Each row has a hidden stage along a path, written after it and counted from one end. A new block has a new path.
[-302  129  151  194  194 -391  422  -91  135   85  541   56  -50 -290
   47 -326 -207 -379 -222 -104   89  251  398 -343  130  -49  183  -91
   11  237  -36   87   77  281 -351   58  248] : 1
[ 338 -272   38  331   24  179 -662  299 -322   91 -137  -31 -117  -39
 -318  485   91  -61  386  201   99 -399  -13   37 -432  448  110  108
   69 -177    9    8 -279  -81   96  101 -248] : 19
[ 139  -71  173  323   62 -106 -667  320 -302  -52 -121   89 -231  105
 -262  387  129 -132  253  148  -64 -378   93 -117 -286  377 -125  228
  -72 -159  171   50 -263 -178  107  188 -104] : 16
[-160   18  215  160  -32   27  584 -183  172   90  360 -212  212 -410
   34 -323   97 -188 -103 -335  111  385  103 -172  185   -9  215 -392
  212   75 -316 -229  136  451 -226 -108   22] : 3
[ 162   81  -27  281  415 -190 -608  338 -256  -16  -49  151 -199  158
 -219  266 -174  -56  260  108   59 -317  281   39 -164  151  -43  292
 -175  148  229  196 -190 -184   52  208 -173] : 19
[ 484   24  431  -28 -294   60 -409  -29 -323  194  164 -220 -341   49
  -66  370  481   13  -38 -102 -142 -266 -147  175   46   87 -350 -265
  282 -618 -325 -317 -383 -116  370  274  -77] : 6
[ 426  266  462   -4 -113 -175 -566   45 -302   69   85 -104 -465  239
  -50  340  411   17  -59 -140 -240 -310   37  144  200    2 -559 -133
  106 -509 -129 -222 -391 -258  447  359  -20] : 7
[-206 -193 -144   38   -9 -227 -234   39 -350  192   85  363   43   95
  -87  -37  -93 -164   68  112  250 -227  -36   62  -75  125  195  253
 -292   73  116  175  238 -296 -183  136 -389] : 22
[-323 -191 -219  403  107 -111  294  -40  193  126   43  167  253 -294
 -195 -305 -357 -428  140    3  407  188  363 -344  102  369  536 -133
 -199  391   94  257  401  170 -416 -197 -242] : 18
[  41 -243  108  244  -66  -31 -632  277 -439   40 -172  152 -130   71
 -221  371  264  -26  274   60   21 -376 -174  -36 -429  415  -42  285
  -96 -166   63  -52 -194 -209   46  130 -286] : 21
[  29  321  210 -296   17 -398  -74 -151 -330  161  430  156 -220  302
  170 -129  115  -16 -310 -174  -47 -122   23  302  451 -435 -348    5
 -115 -178  -86  -45   42 -314  143  385 -153] : 6
[ 318  106  412   52   72 -206 -472  167 -389   88  365  -88 -478   47
  -28  384  252  -26  -70    7 -206 -293   26   34 -238   -3 -333  110
  204 -341 -126 -136 -549  -52  181  375  182] : 2
[ -65   21 -170   43  345 -192 -280  169 -303   38  182  272   97  166
  -93  -20 -300  -94  121  183  178 -247  159  206   -4 -136  163  339
 -263  205  228  263  177 -217 -146  218 -289] : 17
[ -70  -55  419 -215 -237 -101 -177   48 -615   49  376   24 -112   99
  133  150  589  128 -152 -177 -220 -207 -512  190 -257 -179 -313  232
  144 -419 -243 -358 -241 -100   50  325  -97] : 3
[-190  -85  176   85   95  136  476  -30  -30  -14  513 -191  403 -418
   36 -241   49  -94  -26 -110   57  240  -59   -2 -129 -209  334  -66
  257   73 -246 -221  126  479 -325  -14   78] : 1
[ -49 -103  -70   36  188 -125 -469  257 -489   26   93  279   31  204
 -111  161  -52  -10  184  174   90 -364  -80  210 -244   -2   54  455
 -213   34  183  140   26 -277  -79  244 -331] : 18
[ -75   79   43 -236 -255 -200  378 -405  -48  326  456   99   86    0
  115 -386  -30 -262 -313 -105  219   95   74  174  641 -261   84 -356
  -60 -170 -209    7  420 -130  -69  149 -238] : 7
[ 140  139  322  247  -67 -261 -536  138 -140  -45  -64   69 -320  152
 -182  237  188 -224   60   44 -144 -284  237 -175  116  264 -307   -4
  -96 -287  144    7 -167 -235  215  231    8] : 12
[ -80 -148   31  106  144   29 -452  324 -485 -103   -8  157  156  125
 -137  196  136   73  270   88    7 -319 -218  171 -372   48   38  449
 -135   -8  135  -22  -16 -140  -61  171 -321] : 18
[-155  203  180   60   63 -154  527 -221  154  104  372 -105  110 -226
   89 -398   13 -172 -193 -380  100  353  208  -80  415 -162   68 -363
   78  125 -244 -144  186  278 -147  -16  -26] : 4
[ 133  -76  369  -53  -55  -82 -322  144 -509   72  454  -47 -220  -22
   18  307  326    3  -73   71 -176 -288 -241  110 -393  -85 -160  235
  233 -377 -166 -198 -380   -9   28  346  113] : 1
[ 295  346  457   -9  -21 -368 -481   33 -285   74  148  -13 -563  277
   10  246  352  -15 -158 -213 -250 -236  121   55  243  -34 -608  -80
   27 -373  -86 -160 -400 -273  380  376   29] : 6
[ -48 -313  -17  171   33  269 -259  256 -370  -55  -36   18  348  -86
 -189  160  151   51  351   80  114 -214 -273  158 -409  161  256  251
    5  -29  -15 -101   71   41 -134   14 -372] : 18
[ -59   19 -123  -72  287 -146  480 -190   34  249  842   22  227 -296
   68 -362 -542 -328 -211  232  310  128  357  145  207 -436  511  -79
   88  203  -86  221  302  235 -401  156  119] : 0
[ -54   45  249 -276 -311 -233 -305  -76 -512   82  245  226  -43  327
   64   19  352  -53 -171   44 -101 -339 -272  282  221 -236 -293  164
 -144 -458    6 -101  150 -453  137  369 -258] : 10
[-148   32  172  105 -122  -61  602 -283  185  189  368 -139  129 -348
   49 -372   60 -260 -181 -324  166  366  147 -175  346    5  191 -473
  150   31 -324 -160  199  329 -192  -84  -32] : 4
[-292 -100 -151  486  159  -60  297  -35  326   68 -115   64  305 -360
 -216 -334 -278 -335  204 -166  366  288  419 -361  162  379  481 -256
 -173  450   40  114  397  265 -328 -287 -226] : 22
[  36  146  272 -301 -216 -242 -350  -60 -505   71  256  182  -93  372
   86   45  342   17 -173   -4 -141 -340 -231  355  273 -317 -376  148
 -119 -445  -13 -124   78 -448  212  410 -233] : 9
[ 229 -123  102   49   41  147  198  -92  -54  227  580 -227  104 -366
  -49    2 -115 -184  -42  132  163   19  102  120  -59 -125  337 -220
  339 -136 -293  -66  -50  309 -156  108   94] : 1
[-225  154  199  145  -34 -250  576 -268  227  156  344  -61    5 -282
   66 -413   14 -305 -236 -386  125  395  280 -284  423   19   84 -436
   50  120 -229  -92  180  282 -195  -63   29] : 4
[ 338  265  312  107   69 -178 -621  143 -211  -54   15  -15 -273  253
 -142  276  165  -62   65   56 -187 -349  212  122  212  -21 -390    1
  -35 -326   95  -46 -197 -269  347  327  -25] : 11
[ -99  226   93   10    9 -144  261 -209  122   40  223   14  231  -25
    1 -370  -79 -213 -110 -131  104  140  269   68  621 -225   54 -289
 -103   10  -24  -16  421    2  -38   56 -144] : 10
[-276   32   39  -40   78 -369  440 -197  -42  238  693  149   -4 -201
  113 -355 -247 -357 -310    3  188  156  234 -114  181 -209  259  -43
  -17  125  -85  142  195  122 -363  148  100] : 1
[  -9  155  297 -398 -227 -335 -221 -124 -574  176  401  205 -218  363
  186    0  385   47 -306 -128 -129 -271 -302  354  249 -374 -427  144
  -85 -416 -124 -150   -8 -433  172  441 -224] : 6
[ -91   22 -192  223  354 -171 -123   97  -60   77   43  202  116   -9
 -147 -119 -335 -145  170   22  273  -48  318   31   81   51  253  105
 -250  346  153  217  222  -56 -171   32 -283] : 21
[  -3 -169  109  326   24 -131 -572  305 -337   -4 -132  170 -190   67
 -237  326  134 -147  252   98   10 -325   10 -183 -366  452  -36  273
 -128  -79  161   70 -209 -170   -7  127 -187] : 18
[ -52  -34   -3   79 -225   16  382 -319  221  197  237  -26  305 -220
  -88 -365 -156 -397  -74   26  287  155  268  -36  570   11  339 -484
  -13  -86 -109   49  517   75 -139  -61 -181] : 11
[-196  228  293  235 -142 -271  230 -175  236  -14   32   -9  -14  -91
  -48 -301  145 -329 -123 -306  -11  219  321 -336  538  151 -113 -396
  -95  -38  -28  -98  226   66   -7  -32   -9] : 9
[-254   34 -102  414  335 -163   79  136  137  -69  -16  129  193 -150
 -180 -213 -298 -269  197  -61  216  117  416 -266   76  215  291   22
 -220  426  192  194  241  148 -271  -99 -154] : 17
[-146  235  316  108   37 -485  108  -74  -62  116  352   75 -369  -25
   73 -129  118 -237 -268 -298  -65  107  240 -282  203   25 -240 -103
  -23   -3  -88  -35 -152   23  -50  180  132] : 3

Each row has a hidden stage along a path, written after it and counted from one end. A new block has a new path.
[  67  430  -86 -277 -120 -336  174  -20 -309  249  -58  -50 -233 -241
  -37   30  341 -120  139 -173 -308  -46  129  134  -83  -96  -81   68
 -140 -169 -128  247  268 -126  -47 -111  434] : 15
[ 220   46    5 -137  166 -228  122  -56  -87  410 -435  148  -26 -118
  -50  102  269  -28 -155 -150  -55  125  448  -84   49   52 -214  173
  -44  -96   25 -137 -135 -224   14  125  -33] : 7
[-176  239  133  161 -330 -109   54   25 -202  221  158  -76 -166 -228
  -20  -37 -122 -166  -29 -135 -160 -206  -36  169   67  -14  116    5
  -68 -236  -19  359  -92  152  242  -81  -37] : 14
[ -65 -212 -161  528  -72   99 -124  -79  180  158   80  121   49  135
   71  271 -255   46 -127  125  139  -77   42 -301  -84  181  142 -149
   80 -133   62  -49 -123  324   -6  177 -310] : 3
[-130  -91  -45  351  -61   44  -28  -85   -7  158 -199   -2  -41  -97
 -121  -62 -200  -99 -114   23   67   13  -27 -228  -19  124  178  -45
   70  -95   25 -112 -183  201   95   24 -326] : 8
[-268  230  101  142 -176  152   50   24    6 -134  536 -271   13 -133
  -79 -191 -204 -103  194  -31 -124 -241 -443  222  -10 -103  450 -188
 -149   97 -242  430  300  241   52 -267  163] : 16
[ 316   42 -267 -118   85 -189  -48 -127  -32  348 -294  159  -85   17
   40  316  250   85  -95  109  125   76  311 -302  -97  -77 -126  -69
   58   -2  -10 -129  239 -177 -336   52   61] : 2
[-310  129   98  340 -182   60   81   43  -14  -20  408 -134    5  -84
  -18  -90 -229 -144  107 -138 -246 -192 -219  206   -3  106  277  -38
 -154 -166 -118  338  -40  358  265  -38   34] : 15
[ 206   61  -13 -130  137 -227  112  -65  -98  396 -436  140  -44 -132
  -60   88  262  -40 -153 -130  -37  118  411 -100   41   50 -191  159
  -30  -91   25 -134 -114 -217    0  103  -33] : 7
[  18  123 -148 -146  176    5   47  -71  -99  -39 -170 -156   -1 -156
 -213 -253  101 -202  133   55  -23   76 -243  -36  -70  -48  260  -31
  -95  128 -202 -156  400  -44 -134 -283  189] : 11
[ 150  141  123  -78   51 -185   96  -42 -271  427 -370   77  -93 -153
  -42  -73   68 -124 -179 -175 -139  100  330   78  187  -88 -129  133
  -67 -123  -58  -45 -115 -155   65   20 -121] : 11
[-188  -86 -103  250   26  279   -7 -205  225  -78  -64 -203   49  -53
 -266 -181 -227  201   62  140  198  111 -286 -487 -159 -105  487 -394
  169  419 -208  -21  156  174 -355  -75 -238] : 0
[ 350   53  -80 -233  181  -63  -10 -145   10  341 -273   75    9    3
  -28  155  192  185 -120   70  173  127  282 -244   34 -257  -35 -140
   50  268 -129  -71  278 -306 -438  -17   -9] : 1
[ 297  -19 -112  -58  151 -220   45  -28   66  395 -174  256   47   40
  118  406  308   56 -152  -66   15    9  494  -98  -24  124 -265  130
  -64 -151   81  -68  -49 -163  -45  225   54] : 4
[ 195  -87 -227  -27  276   65  -40  -55  239   10   96   46  186  126
   10  213  150   47   46  150  158  -11  -20 -161 -128   49  128  -90
  -84  170 -101 -133  380  -33 -256  -36  176] : 3
[ 259  193   10 -384  185 -107   34  -66 -214  238 -346  -55  -44 -197
 -147 -180  204 -148  -51    8   50  101   48   46  121 -240   45   34
  -83  177 -166 -122  343 -339 -185 -269  110] : 10
[ 186  107 -204 -210   49 -289   93  -56    1  272 -317  104  -92 -202
  -67  233  456  -45  -26  -35   46   -8  277 -190 -182  149 -151  134
  -15 -130  111  -70   64 -211  -31   31  209] : 6
[-252  115  116  246 -120   48   88   46  -18   -7  288 -132   16 -142
  -67 -141 -165 -190   70 -128 -175 -173 -207  201   21  116  257   17
 -151 -130  -85  244  -42  253  282  -91   12] : 13
[ 215  286  -43 -405   48 -214   56  -72 -304  269 -388  -62 -169 -293
 -161 -161  276 -183  -16  -11    2   66   51   23   50 -221   13   48
  -52   68 -122  -56  341 -329 -151 -291  181] : 11
[ 114   -2   66   13   52 -134   73  -27    0  349 -265  118    1 -135
  -45  108  132  -30 -184 -110   31   13  322  -76   54   94 -109  122
  -16  -95   78  -32 -217 -117  112  110 -143] : 7
[ 345   38 -200 -158  123 -128  -58 -108    4  327 -214  135  -26   25
   32  284  224   90 -107  119  168   45  268 -232  -39 -125  -84  -77
   30   82  -34  -99  279 -225 -340    8   57] : 2
[ -71 -264   -9  464   91  185  -57   10  352   39  309  103  255  171
   88  246 -204   30  -94   44  114 -141    9  -81  -20  269  170  -39
  -67  -60   44   14 -148  293  142  179 -223] : 4
[ 177   61  -80 -233  302   -2   47  -75  -60   79 -275  -63   71  -92
 -169 -177  156 -115   21   40   42  142  -44  -40   26  -99  138    7
  -98  208 -194 -227  343 -188 -187 -207  120] : 9
[   0 -287   84  453  165  303  -89  -41  339   92  279   73  299  255
   87  153 -352  137 -159   74  160  -42   32 -105  112   48  229 -173
  -36  149  -92   -8  -74  237  -52  160 -359] : 2
[-347  148  -13  376 -287  -24   64    3 -100   13  228 -124 -125 -171
  -61  -91 -197 -201  110  -96 -218 -183 -228   61  -95  157  258  -32
  -71 -272  -39  266  -78  384  269  -54    1] : 14
[-131  280  221  135 -267  -78  115    4 -181  277  241  -74 -128 -153
   39  -25 -136  -28  -14 -226 -264 -148   75  219  129 -136   87  -54
  -88 -138 -136  461  -71  120  127   -6  -10] : 16
[  -1 -284   31  475  140  246  -91  -11  338   82  310  109  289  250
  108  229 -290   89 -141   67  140  -95   42  -81   65  156  176 -104
  -57   36  -22   -5 -107  269   45  183 -296] : 3
[ 244  235   74 -437  211 -105   89  -20 -184  196 -212  -85    5 -214
 -135 -189  256 -161   -1  -55   -8   49   35  178  138 -219   49   83
 -157  181 -183  -31  359 -356 -114 -287  211] : 11
[-248  260   27   85 -170  117   53    7  -20 -155  490 -287  -23 -159
  -98 -189 -135 -121  244  -14 -131 -222 -472  180  -67  -99  451 -190
 -139   95 -244  393  376  219    4 -297  246] : 16
[ -45   51 -185   16   79   71  -49 -115  -86  -56 -204 -164  -43 -146
 -231 -267  -67 -187   82  165  101   65 -339 -174  -87  -62  358 -131
    5  152 -167 -202  366   55 -165 -301    3] : 10
[-304  209   68  353 -322   -3   76  -13 -128   89  312 -132 -139 -123
   -9  -62 -247  -84   85 -132 -262 -170 -155  108  -24    9  246 -117
  -63 -199 -118  393  -40  351  162  -23   -2] : 16
[ 276   71 -165 -159  101 -112    9 -185  -44  361 -410   69  -96  -38
  -73  139  189  190  -97   55  122  182  296 -377  -55 -216  -36 -169
  119  194 -109 -104  211 -236 -456   29  -38] : 1
[ 132  428   -6 -461  -95 -281  116    1 -285  205  -91 -118 -201 -366
 -123  -85  372 -208   95  -75  -92 -113  -20  183   -9 -178   21   84
 -127   -9  -97  214  385 -296  -36 -327  403] : 13
[-318  137   39  345 -247   -3   71   22  -75   22  249 -117  -79 -153
  -60  -96 -198 -191   83 -117 -208 -186 -210  114  -50  145  250  -17
 -101 -235  -51  269  -91  350  285  -50   -7] : 14
[-144 -162   18  336   24   98   27    7  270   29  142   25  158  -35
  -50   95  -87  -45  -58  -24   91 -138  -36  -85  -61  299  178   31
  -49  -72   80   29 -211  206  236   96 -170] : 6
[  65  -14  125  130  -62  -65   -7  -58  -83  393 -282   89  -56 -151
  -56   20  -82  -56 -260  -60   98    0  246 -105  149  -10  -23   44
   51  -83   69  -27 -262  -48  106   54 -351] : 8
[ -85 -167  177  278  128  231  -16   -9  167   49   80  -44  220   -9
  -93 -136 -274  -70 -127    5  131  -46 -114    8  154   63  276  -37
  -64  129  -66  -32 -115  133  139  -37 -328] : 8

Each row has a hidden stage along a path, written after it and counted from one end. A new block has a new path.
[-417   38  254  212  -34  -14 -154   74    9  138    9  162    4  218
 -152   -5  125  153   45  148  119 -163   74  -66 -294 -175  224 -141
  241   54  -58   69  239   24 -137   65  -45] : 9
[ -88  -36 -155   29  117   65   75 -121   16 -123   88  234 -160  175
 -271   44  207   16  136  -21   55   17   11   83   49   38 -218   73
   18  -42  -50  249  -57   44  180  185  151] : 2
[ 296  314   -9 -278   54   66 -282   91 -356   23  227  -13   14 -466
   95  294 -287  -75 -187 -334  259  249  127  127  191 -436   21   60
 -290 -314 -309  236 -120 -203  163   50  -18] : 13
[  -8   38  -47  102 -115   -7  -55  -69 -158   -1   44 -106   31   22
    9  194   97   84   81 -223   81   84   26 -159   82 -381  -20  -95
   99  228 -387  133   63  -56  -16  120  194] : 16
[  91  113 -164 -542 -314  -34   54  302    3  119   13 -106  560  220
   53  226 -556   93  -50   39    9 -200 -237  516 -175  380 -258   13
  -67 -286 -157  232  294  -84   -5   41  128] : 10
[-295  -19   27  329  252   68  -57 -168  -48  -92   29  349 -397  161
 -401  -31  499   30  161   13  113   85  143 -125  -17 -305  -27    9
  193  107  -44  246   -2   99  114  192   80] : 3
[-434  -87  213  514  191  105 -165 -153   77   34   67  282 -298    0
 -151 -205  405  151   18  103  111 -140  219 -291 -164 -295  165 -138
  123  244  112   60  -66  100   12  153 -101] : 4
[-283  178  260  176  143   33 -384  149  -83  282  132  206   19 -141
  -32   23  -21   80 -108   47  188  -14  143  -21 -198 -460  294 -135
   48  -49 -142  218   68    6   -7  109 -121] : 10
[ -77 -313 -183  150 -232  129    0  -39   89  119  -94 -207   80  -91
  402 -346 -104   74 -121   -5   60 -263  348 -204  -22  -94 -196  -98
  -32  362   38 -272 -131 -198  -41  255 -163] : 19
[-112 -364 -317   28 -291  134  114   14   73   18 -270 -198  -37  150
  282 -389  -43   -1  -37   47   65 -204  419 -124  -22  -14 -378   16
  136  328   44 -309   10 -244  -62  301 -128] : 20
[-108  143   62 -207 -164  -11 -101  198  -53   98   28    7  236  128
  -31  160 -237  104  -35   26   99 -100  -59  209 -197    8    4  -47
   61 -150 -161  174  263  -47  -67   23   41] : 10
[-251 -395 -300  272   12  105  -53   66  187  392 -172   47   94   88
  241 -500   22    0  -53  184    8 -235  381  -58  -96 -211 -271  -91
  106  402   44  -65 -124  -91   87  490 -169] : 20
[-184  -67  -15  -33 -326   71  148  -27  153 -213  -54 -115  105  267
   24    9  -44  248   46   40  -15 -286  -86   17 -194  342 -206  -62
  102  154   36    2  225   30 -128  -36  119] : 3
[-152 -181 -212  136 -200    7   32   45   94  193 -109 -124  252  234
  139  -80    1  134   76   10  -44 -150   13  -34  -82 -148 -220 -148
  186  411 -247  106  121    1  -25  261  151] : 18
[ -79  -93  -75 -204 -149  -21  111   75   24  104   23   71  271  250
 -103   29 -200   60   34  121   39 -273  -51  263 -153  326 -132   -2
  -30 -192   60   42  122  -91   12  127  -16] : 8
[ 193  327   52 -236   92   70 -302  107 -365    8  181   62  -81 -387
   -7  264 -202  -90 -162 -271  282  262  175  121  133 -473   72   81
 -187 -335 -275  235  -47 -183  128   45  -50] : 12
[ -71  301   -4 -226  -10  -31 -266  344  -74  291   64   81  380   68
  -34  282 -290   83  -40  -13   73   73 -184  372 -182 -253  -22  -73
   72 -137 -397  520  290   61   54  102  176] : 11
[ -45  188  179  -86  -27   54 -178   27 -270 -101   73   72 -200 -123
 -102  149  -13  -10  -66 -130  266   85  217  -47  -13 -286  146   41
    3 -230 -109    4   78 -179  -43  -10 -102] : 10
[  66 -155 -223 -190 -101   79  178  -55   70  -54   55   42  164   54
   -5  -65 -176   54  -29   26   12 -270   -6  236   -8  414 -332   46
 -214 -126  177   42  -94  -73  139  154  -13] : 4
[-386 -306  -52  539   77  150 -150 -104  -10  116 -214   79 -439   27
   77 -464  428  -23    3   60  171  -29  622 -451  -32 -616  -31  -71
  298  486   -6 -219  -81 -134  -36  371 -210] : 20
[  27    7  -83  189   40   26  -28 -223 -332 -164   -6   24 -384   -4
 -202  159  395  -63  152 -302  186  280  249 -295  247 -606  -29   25
  162  173 -359   61  -38 -139   53  185  150] : 17
[-226 -116   14  271  160  102  -70 -114  103   65  120  243  -98  -33
  -81 -169  181  102  -10   77   60 -176  124  -58  -74  -55  -26  -73
  -58   96  123  137 -163   64  133  198  -66] : 3
[-155 -107  -41  110   30   73   57 -123    6  -82   21  173 -132  109
 -183  -77  173   64   52   41   74 -137  108   -6  -52   54 -121    2
   16    8  101   66  -22   -8   71  146   -8] : 4
[ 432  -75 -546 -669 -228   60  426  -59  -83 -348    9  -55  164  201
 -154  198 -302  -76   81 -158   -8  -65 -151  520  218  674 -712  279
 -273 -400   28  158  -26 -173  253  127  228] : 3
[-313 -164   64  183    1   14   23  -44  108  129   27  194   57  214
 -138 -145  105  121   53  186   36 -308   69    5 -210  120   28  -91
   63   44  153    6   33   10  -14  174  -82] : 6
[ 142  306   47 -186   82   57 -348  175 -244  181  210   41  133 -390
  115  227 -305  -17 -198 -207  209  160   77  166   41 -434   82  -17
 -212 -241 -290  313  -50 -113  132   82  -33] : 12
[-219  107  165  -12  -68   12 -254  224   60  312  106   56  332  -34
  126   14 -283  159 -137  112   95 -219  -11  147 -283  -80  149 -158
  -28  -50  -77  158  130   -4  -51   70  -88] : 10
[-222  -68   46  284  160  106  -62 -177   18  -75   99  243 -282  -28
 -166 -112  298   68   30    3  114  -66  186 -155  -19 -149   -3  -23
   -1   81   82   97 -140   33  101  156  -41] : 3
[-380 -195  147  419  136   85 -129  -85  183  235  113  241    4  -43
    6 -307  158  160  -63  204   51 -352  170 -134 -225  -47  131 -179
  -40  177  239    0 -156   62   41  206 -204] : 5
[  19  100   88  112  -82   33 -233    3  -92  158  200 -124  182 -287
  258  132 -146  138 -119 -204  116  -23   43 -142   16 -393  145 -181
 -129  156 -295  112  -91  -70    2   72   29] : 15
[ 110  -16 -110   62  -25   20  -67  -96 -165   82  126  -59   57 -154
   80  113    4   18   -1 -234   99   56   98 -105  161 -345  -44  -69
  -96  119 -279   95 -149 -117   98  190   78] : 16
[-253  383  268  181  166   15 -487  207 -187  234  114  173  -29 -131
  -87  241   68   97  -54  -92  204  242   44  -39 -146 -789  303 -141
  190   51 -454  459  209   86  -12   71   81] : 12
[-372  346  449  226  -34   47 -401  116 -209  -46   17   57 -266  -34
 -100  200  180  161  -33  -91  266  153  175 -271 -222 -674  393 -134
  319   86 -319  135  340   -1 -232 -108   -1] : 11
[-354  309  253  -12 -217  -29 -270  310   -6  119  -45  -41  237  241
  -18  257 -122  244    9   42   90  -20 -149   80 -363 -284  163 -175
  335  108 -385  321  537  102 -227  -74  172] : 11
[  94  245  -24 -378 -161   18 -197  301  -82  187  114  -77  428 -114
  165  231 -511   81 -167  -74  105  -50 -110  364 -128  -28  -70  -39
 -142 -236 -246  296  168  -78   29   31   43] : 11
[  86 -194 -291 -538 -484  -29  366  138  176   18  -29 -176  652  397
   92   44 -552  143   14  143 -104 -514 -262  500 -199  902 -430   15
 -139 -217  140  -41  200 -120  -34   64   78] : 7
[  27 -133 -212 -120    7   61  155  -85   -2  -64   40  145   20  104
 -159  -35   -2    1   35   17   37 -153   32  203   24  258 -293   80
 -121 -139  122  108  -78  -51  168  199   12] : 4
